Below are the code and all the weights of a small trained network. Each question names an input and a class and asks about switching units off, where a switched-off unit gives its printed mean instead of its output.

import numpy as np


def w(rows, s, z=0):
    codes = np.array(rows[::2]) - 128.0
    scale = np.full(codes.shape[1], s)
    scale[-1] = z or s
    return codes * scale


def f(y):
    return np.maximum(y, 0)


def log_softmax(a):
    a = a - a.max(-1, keepdims=True)
    return a - np.log(np.exp(a).sum(-1, keepdims=True))


def net(x, mask):
    res = np.array(x, float).reshape(1, 7) / 4 @ E
    y = f(res @ A[0][:, :-1].T + A[0][:, -1])
    res = res + np.where(mask, y, B[0][:, -1]) @ B[0][:, :-1]
    return log_softmax(res[-1] @ U[:, :-1].T + U[:, -1])


A, B = {}, {}
E = w([
[128,137,137,131,117,130,133,133,117,129],'x0',
[139,137,179,63,164,78,103,16,72,21],'x1',
[83,160,154,30,110,67,181,209,234,72],'x2',
[127,146,141,136,111,132,133,139,110,125],'x3',
[8,125,167,164,90,76,135,47,152,200],'x4',
[175,64,181,255,57,67,52,161,184,64],'x5',
[153,153,81,45,27,72,27,126,107,178],'x6',
],0.0075)
A[0] = w([
[7,120,179,162,91,84,116,53,154,192,136],'N0',
[106,113,155,189,182,145,219,137,140,94,86],'N1',
[99,115,207,184,194,143,183,113,147,114,98],'N2',
[237,131,65,98,149,171,107,196,123,52,103],'N3',
[150,152,102,99,83,88,80,125,121,157,36],'N4',
[153,67,166,197,91,96,79,145,155,84,52],'N5',
[159,120,172,154,177,150,159,127,145,105,95],'N6',
[119,112,183,177,167,180,191,94,133,69,56],'N7',
[147,152,102,111,92,104,87,136,129,149,76],'N8',
[176,87,98,203,134,174,73,45,29,175,79],'N9',
[152,104,111,189,134,163,75,90,70,139,50],'N10',
[133,93,168,155,86,109,94,159,176,69,63],'N11',
[149,174,111,66,65,89,89,127,126,147,136],'N12',
[163,97,147,175,79,90,113,122,137,108,56],'N13',
[120,134,103,99,73,92,77,126,115,146,132],'N14',
[132,112,70,178,101,172,142,183,140,186,60],'N15',
[169,86,182,184,113,72,80,173,145,91,52],'N16',
[162,148,107,91,97,69,47,118,90,152,83],'N17',
[107,104,156,163,167,161,183,138,136,88,49],'N18',
[254,134,99,94,149,185,109,197,98,63,90],'N19',
[132,133,186,76,153,74,118,70,116,49,114],'N20',
[107,162,157,61,99,65,165,192,201,56,4],'N21',
[153,111,57,164,111,173,157,218,183,218,120],'N22',
[127,133,112,96,71,115,40,127,118,146,73],'N23',
[92,177,159,76,121,73,138,165,187,89,78],'N24',
[102,133,151,98,117,79,151,182,163,101,43],'N25',
[151,151,193,81,164,91,92,38,65,27,57],'N26',
[78,221,60,29,185,190,193,117,88,171,91],'N27',
[216,128,77,106,143,171,119,169,123,77,74],'N28',
[175,119,152,99,127,136,117,61,92,62,111],'N29',
],0.0074,0.0018)
B[0] = w([
[25,166,136,233,76,100,152,40,130,71,221],'N0',
[159,134,33,87,80,173,70,147,121,91,199],'N1',
[132,142,31,78,91,187,81,129,133,54,196],'N2',
[25,154,152,213,81,102,168,48,130,77,239],'N3',
[141,145,60,104,112,178,94,119,129,97,181],'N4',
[181,49,158,68,111,157,182,71,78,184,220],'N5',
[123,147,71,118,94,161,106,136,136,97,176],'N6',
[169,146,65,97,108,187,82,150,142,92,196],'N7',
[148,127,95,121,95,157,102,124,141,91,171],'N8',
[204,216,117,174,232,17,249,219,214,155,248],'N9',
[184,167,115,153,197,76,219,163,152,140,200],'N10',
[192,64,156,80,131,140,170,87,88,180,204],'N11',
[154,145,67,95,134,172,110,124,122,89,205],'N12',
[172,86,140,99,141,148,161,92,90,155,186],'N13',
[146,168,58,116,115,178,109,134,121,70,189],'N14',
[95,108,190,123,140,129,65,181,162,182,194],'N15',
[169,41,162,46,102,162,160,68,43,190,218],'N16',
[147,146,52,105,124,184,94,147,144,79,205],'N17',
[160,141,50,102,101,175,104,132,134,83,179],'N18',
[48,160,149,181,99,105,166,53,130,94,243],'N19',
[107,119,188,133,140,121,67,203,142,150,221],'N20',
[195,174,105,160,196,76,212,158,169,135,229],'N21',
[63,119,240,122,106,128,5,205,149,151,226],'N22',
[136,136,66,104,138,178,111,130,128,84,193],'N23',
[162,161,106,148,175,57,195,135,167,146,207],'N24',
[167,172,132,140,178,83,169,156,166,156,185],'N25',
[83,112,232,103,126,164,28,227,151,176,250],'N26',
[205,3,188,49,104,148,189,68,37,221,255],'N27',
[57,158,156,198,71,100,162,54,123,87,207],'N28',
[66,128,192,133,143,124,46,173,158,149,206],'N29',
],0.006,0.009)
U = w([
[201,23,169,81,115,153,190,70,42,203,31],'0',
[199,188,109,160,218,46,218,202,190,148,146],'1',
[157,144,2,107,88,205,76,156,137,81,65],'2',
[70,108,235,136,124,133,32,236,153,173,254],'3',
[17,155,148,200,67,95,177,7,128,101,159],'4',
],0.0089,0.00092)

Each question gives the input, the list of numbers given to net, and the class t.
The units are the neurons (one row each of A and B). Each row of codes is followed by its name. A weight is (code - 128) times the scale printed after its matrix; where a second scale follows, it is the last column's (A, B and U).
mask holds one flag per neuron, in row order. A switched-off neuron (its flag False) gives its mean, the last column of its row in B, instead of its output. The means were averaged over made-up inputs and are rounded, as every weight is.
A unit's drop is (log p(t) with every unit on - log p(t) with that unit switched off) / (log p(t) with every unit on - log p(t) with every unit switched off).
The circuit of an input: a set's keep is (log p(t) with only the set's units on - log p(t) with every unit switched off) / (log p(t) with every unit on - log p(t) with every unit switched off). Starting from the 12 units with the biggest drops (on a tie, the unit counted first), units are removed one at a time, each time the one whose removal leaves the highest keep (on an exact tie, the one counted first), for as long as the keep stays at least 0.8.
circuit, biggest first: the units of the circuit, biggest drop first
top k neurons: the k neurons with the biggest drops, biggest first
drop of u: that unit's drop, to one decimal
input [-1,-5,-1,2,-3,-4,-4], class 3: circuit, biggest first => [N22]
input [1,-4,7,6,0,-6,-8], class 2: circuit, biggest first => [N1 N2]
input [-6,4,5,1,2,5,5], class 0: circuit, biggest first => [N16 N11]
input [5,-8,3,-6,8,-4,-7], class 3: top 4 neurons => [N22 N15 N3 N19]
input [0,8,3,-1,2,1,8], class 2: top 3 neurons => [N17 N12 N14]
input [-4,-4,-7,-7,-8,-5,1], class 4: top 3 neurons => [N3 N19 N28]
input [7,0,-3,-1,-3,1,3], class 1: top 2 neurons => [N9 N0]
input [-2,7,3,-5,-8,-7,-7], class 4: top 3 neurons => [N3 N19 N28]
input [7,5,-4,7,-1,6,-6], class 0: top 2 neurons => [N5 N16]
input [6,7,1,-6,0,-6,8], class 2: top 2 neurons => [N17 N12]
input [-8,-6,-1,6,-1,-7,0], class 0: top 2 neurons => [N27 N26]
input [6,6,4,-7,1,-6,-6], class 0: top 2 neurons => [N27 N22]
input [-1,1,-6,-3,0,3,-6], class 1: top 2 neurons => [N9 N10]
input [-7,6,3,-7,1,6,1], class 0: circuit, biggest first => [N16]
input [6,-7,1,-7,-6,-8,-1], class 0: top 2 neurons => [N27 N26]
input [-8,-5,6,6,-7,4,2], class 4: drop of N19 => 0.2
input [4,7,-3,-2,-4,6,3], class 3: drop of N27 => 1.3
input [4,-3,1,7,-7,7,-3], class 0: drop of N11 => 0.4
